Here is a tiny trained network, its code and every weight. The questions are about switching its units off for an input and a class, where a switched-off unit gives its printed mean instead of its output.

import numpy as np


def w(rows, s, z=0):
    codes = np.array(rows[::2]) - 128.0
    scale = np.full(codes.shape[1], s)
    scale[-1] = z or s
    return codes * scale


def f(y):
    return y / 2 * (1 + np.tanh(0.7978845608 * (y + 0.044715 * y**3)))


def log_softmax(a):
    a = a - a.max(-1, keepdims=True)
    return a - np.log(np.exp(a).sum(-1, keepdims=True))


def net(x, mask):
    res = np.array(x, float).reshape(1, 2) / 4 @ E
    y = f(res @ A[0][:, :-1].T + A[0][:, -1])
    res = res + np.where(mask, y, B[0][:, -1]) @ B[0][:, :-1]
    return log_softmax(res[-1] @ U[:, :-1].T + U[:, -1])


A, B = {}, {}
E = w([
[150,109,243,141,169,109,150,180,150],'x0',
[6,13,87,122,62,88,198,129,148],'x1',
],0.014)
A[0] = w([
[154,113,148,134,128,148,160,178,161,79],'n0',
[104,115,144,137,151,127,165,138,143,131],'n1',
[107,129,61,139,162,72,133,86,115,129],'n2',
[115,139,103,132,129,156,120,150,140,85],'n3',
[111,90,250,145,137,116,171,127,94,149],'n4',
[109,87,165,104,135,146,149,137,148,134],'n5',
[196,200,129,134,154,126,118,116,128,93],'n6',
[106,81,183,103,159,102,134,147,146,106],'n7',
[159,135,112,132,154,158,136,152,138,111],'n8',
[93,174,178,121,136,160,117,128,126,218],'n9',
[143,109,166,153,96,116,147,154,130,254],'n10',
[66,55,137,127,115,110,163,137,126,162],'n11',
[204,181,154,145,145,138,115,114,121,177],'n12',
[202,198,154,119,152,127,91,139,128,192],'n13',
[163,200,102,119,131,134,83,129,114,161],'n14',
[154,150,156,138,92,127,144,108,134,119],'n15',
[145,99,69,130,111,180,151,151,135,136],'n16',
[109,133,144,142,98,131,128,148,101,129],'n17',
],0.019,0.0077)
B[0] = w([
[148,72,109,109,140,166,113,69,157,155],'n0',
[154,128,116,139,101,118,105,119,137,163],'n1',
[167,123,124,80,77,128,201,135,142,179],'n2',
[156,149,132,132,126,106,163,126,131,132],'n3',
[146,72,169,152,133,87,136,65,210,214],'n4',
[163,147,120,135,116,113,112,113,163,173],'n5',
[96,127,159,94,201,140,124,125,113,205],'n6',
[109,167,105,118,105,93,133,61,186,184],'n7',
[167,132,124,145,150,146,131,138,125,150],'n8',
[100,133,100,92,77,134,89,177,92,165],'n9',
[123,92,81,149,75,1,58,158,52,182],'n10',
[68,102,146,110,202,193,149,148,90,252],'n11',
[137,209,132,125,166,142,83,188,144,216],'n12',
[160,177,124,116,159,179,55,211,143,232],'n13',
[127,200,122,175,114,143,110,57,109,202],'n14',
[115,100,144,206,108,162,139,189,129,138],'n15',
[78,93,143,165,43,160,140,158,138,167],'n16',
[112,115,140,133,131,110,135,148,107,138],'n17',
],0.038,0.027)
U = w([
[168,238,158,147,240,160,25,208,77,188],'0',
[183,149,144,124,162,45,57,185,244,75],'1',
[80,61,158,121,189,59,141,30,174,119],'2',
[50,67,128,62,121,159,246,138,110,186],'3',
[173,248,115,154,96,212,128,114,113,102],'4',
[241,134,191,150,137,84,203,134,152,4],'5',
[154,164,56,153,2,100,184,113,74,123],'6',
],0.0071,0.0035)

Each question gives the input, the list of numbers given to net, and the class t.
The units are the neurons (one row each of A and B). Each row of codes is followed by its name. A weight is (code - 128) times the scale printed after its matrix; where a second scale follows, it is the last column's (A, B and U).
mask holds one flag per neuron, in row order. A switched-off neuron (its flag False) gives its mean, the last column of its row in B, instead of its output. The means were averaged over made-up inputs and are rounded, as every weight is.
A unit's drop is (log p(t) with every unit on - log p(t) with that unit switched off) / (log p(t) with every unit on - log p(t) with every unit switched off).
The circuit of an input: a set's keep is (log p(t) with only the set's units on - log p(t) with every unit switched off) / (log p(t) with every unit on - log p(t) with every unit switched off). Starting from the 12 units with the biggest drops (on a tie, the unit counted first), units are removed one at a time, each time the one whose removal leaves the highest keep (on an exact tie, the one counted first), for as long as the keep stays at least 0.8.
units of the circuit, in order: the units of the circuit, biggest drop first
top k neurons: the k neurons with the biggest drops, biggest first
drop when u is switched off: that unit's drop, to one decimal
input [7,-2], class 1: units of the circuit, in order => n4
input [-1,0], class 6: units of the circuit, in order => n13, n11, n4
input [1,7], class 3: top 2 neurons => n11, n14
input [-8,-1], class 6: top 3 neurons => n13, n11, n12
input [-6,1], class 6: top 2 neurons => n11, n6
input [-3,-1], class 4: top 3 neurons => n11, n13, n12
input [-4,0], class 6: top 2 neurons => n11, n13
input [3,-1], class 1: drop when n11 is switched off => 0.7
input [-8,1], class 6: drop when n11 is switched off => 0.3
input [-2,2], class 3: drop when n13 is switched off => 0.1
input [-1,8], class 3: drop when n11 is switched off => 0.1
